Here is a tiny trained network, its code and every weight. The questions are about switching its units off for an input and a class, where a switched-off unit gives its printed mean instead of its output.

import numpy as np


def w(rows, s, z=0):
    codes = np.array(rows[::2]) - 128.0
    scale = np.full(codes.shape[1], s)
    scale[-1] = z or s
    return codes * scale


def f(y):
    return y / 2 * (1 + np.tanh(0.7978845608 * (y + 0.044715 * y**3)))


def log_softmax(a):
    a = a - a.max(-1, keepdims=True)
    return a - np.log(np.exp(a).sum(-1, keepdims=True))


def net(x, mask):
    res = np.array(x, float).reshape(1, 3) / 4 @ E
    y = f(res @ A[0][:, :-1].T + A[0][:, -1])
    res = res + np.where(mask, y, B[0][:, -1]) @ B[0][:, :-1]
    return log_softmax(res[-1] @ U[:, :-1].T + U[:, -1])


A, B = {}, {}
E = w([
[155,76,212,167,39,39],'x0',
[58,247,198,149,80,67],'x1',
[207,179,190,30,151,90],'x2',
],0.012)
A[0] = w([
[158,106,67,122,92,155,128],'n0',
[147,133,107,143,197,115,189],'n1',
[77,139,139,124,115,83,206],'n2',
[172,177,110,41,174,145,243],'n3',
[103,178,117,154,66,118,140],'n4',
[120,152,76,86,171,178,228],'n5',
[9,104,110,159,185,147,109],'n6',
[39,115,122,232,16,68,204],'n7',
[183,5,125,146,125,141,255],'n8',
[151,114,113,160,149,117,169],'n9',
[168,163,150,121,110,91,209],'n10',
[160,214,123,115,181,182,177],'n11',
[70,202,166,165,108,63,208],'n12',
[48,113,127,219,130,160,164],'n13',
[176,71,190,133,41,60,148],'n14',
[220,176,85,113,148,141,128],'n15',
[161,161,107,39,60,108,107],'n16',
[120,176,110,167,129,183,215],'n17',
[144,203,130,105,172,172,101],'n18',
[223,88,144,127,146,74,138],'n19',
],0.011,0.0043)
B[0] = w([
[117,95,134,157,97,117,169],'n0',
[98,97,118,93,108,119,161],'n1',
[137,158,160,141,128,166,173],'n2',
[143,78,146,65,161,123,213],'n3',
[135,169,142,128,116,196,174],'n4',
[102,71,101,60,150,161,213],'n5',
[81,118,109,159,135,103,197],'n6',
[43,227,94,89,138,182,253],'n7',
[194,124,49,120,6,130,238],'n8',
[134,121,108,125,112,132,147],'n9',
[147,130,189,138,143,94,179],'n10',
[147,104,109,92,193,162,197],'n11',
[124,148,221,120,105,226,228],'n12',
[68,107,104,212,126,142,208],'n13',
[182,196,82,100,187,48,235],'n14',
[112,91,115,109,124,118,171],'n15',
[165,101,165,141,138,102,167],'n16',
[122,132,90,119,138,158,177],'n17',
[157,109,92,116,155,187,178],'n18',
[159,169,145,86,58,67,188],'n19',
],0.018,0.016)
U = w([
[149,153,95,190,135,48,2],'0',
[211,167,78,98,88,27,220],'1',
[101,74,62,179,37,139,117],'2',
[194,35,123,103,2,106,149],'3',
[183,99,181,107,73,166,58],'4',
[117,42,92,40,162,141,91],'5',
[182,132,182,72,125,47,99],'6',
[76,185,139,118,106,171,199],'7',
],0.0093,0.0029)

Each question gives the input, the list of numbers given to net, and the class t.
The units are the neurons (one row each of A and B). Each row of codes is followed by its name. A weight is (code - 128) times the scale printed after its matrix; where a second scale follows, it is the last column's (A, B and U).
mask holds one flag per neuron, in row order. A switched-off neuron (its flag False) gives its mean, the last column of its row in B, instead of its output. The means were averaged over made-up inputs and are rounded, as every weight is.
A unit's drop is (log p(t) with every unit on - log p(t) with that unit switched off) / (log p(t) with every unit on - log p(t) with every unit switched off).
The circuit of an input: a set's keep is (log p(t) with only the set's units on - log p(t) with every unit switched off) / (log p(t) with every unit on - log p(t) with every unit switched off). Starting from the 12 units with the biggest drops (on a tie, the unit counted first), units are removed one at a time, each time the one whose removal leaves the highest keep (on an exact tie, the one counted first), for as long as the keep stays at least 0.8.
units of the circuit, in order: the units of the circuit, biggest drop first
unit that matters most: the unit with the biggest drop
top k neurons: the k neurons with the biggest drops, biggest first
drop of u: that unit's drop, to one decimal
input [-5,6,1], class 5: unit that matters most => n7
input [-3,-7,1], class 3: top 2 neurons => (n8 n7)
input [8,5,5], class 6: units of the circuit, in order => (n14 n12 n8)
input [-2,-6,4], class 3: units of the circuit, in order => (n8 n7)
input [4,6,5], class 6: top 3 neurons => (n14 n10 n16)
input [-6,8,6], class 5: top 2 neurons => (n11 n3)
input [4,-5,0], class 1: top 2 neurons => (n14 n12)
input [-2,1,-5], class 2: top 3 neurons => (n13 n12 n14)
input [-2,5,6], class 4: top 2 neurons => (n12 n14)
input [8,3,6], class 6: top 3 neurons => (n12 n8 n10)
input [8,2,1], class 1: top 3 neurons => (n14 n19 n13)
input [0,8,6], class 4: top 2 neurons => (n12 n7)
input [-1,5,5], class 4: drop of n12 => 0.2
input [7,-4,5], class 1: drop of n14 => 0.0
input [3,-8,7], class 1: units of the circuit, in order => (n19)
input [2,0,2], class 1: drop of n12 => 0.3
input [2,-6,-4], class 3: drop of n8 => 0.7
input [-6,-2,-6], class 2: top 2 neurons => (n13 n3)
input [-3,-7,2], class 3: top 2 neurons => (n8 n7)
input [7,-7,4], class 1: units of the circuit, in order => (n14)
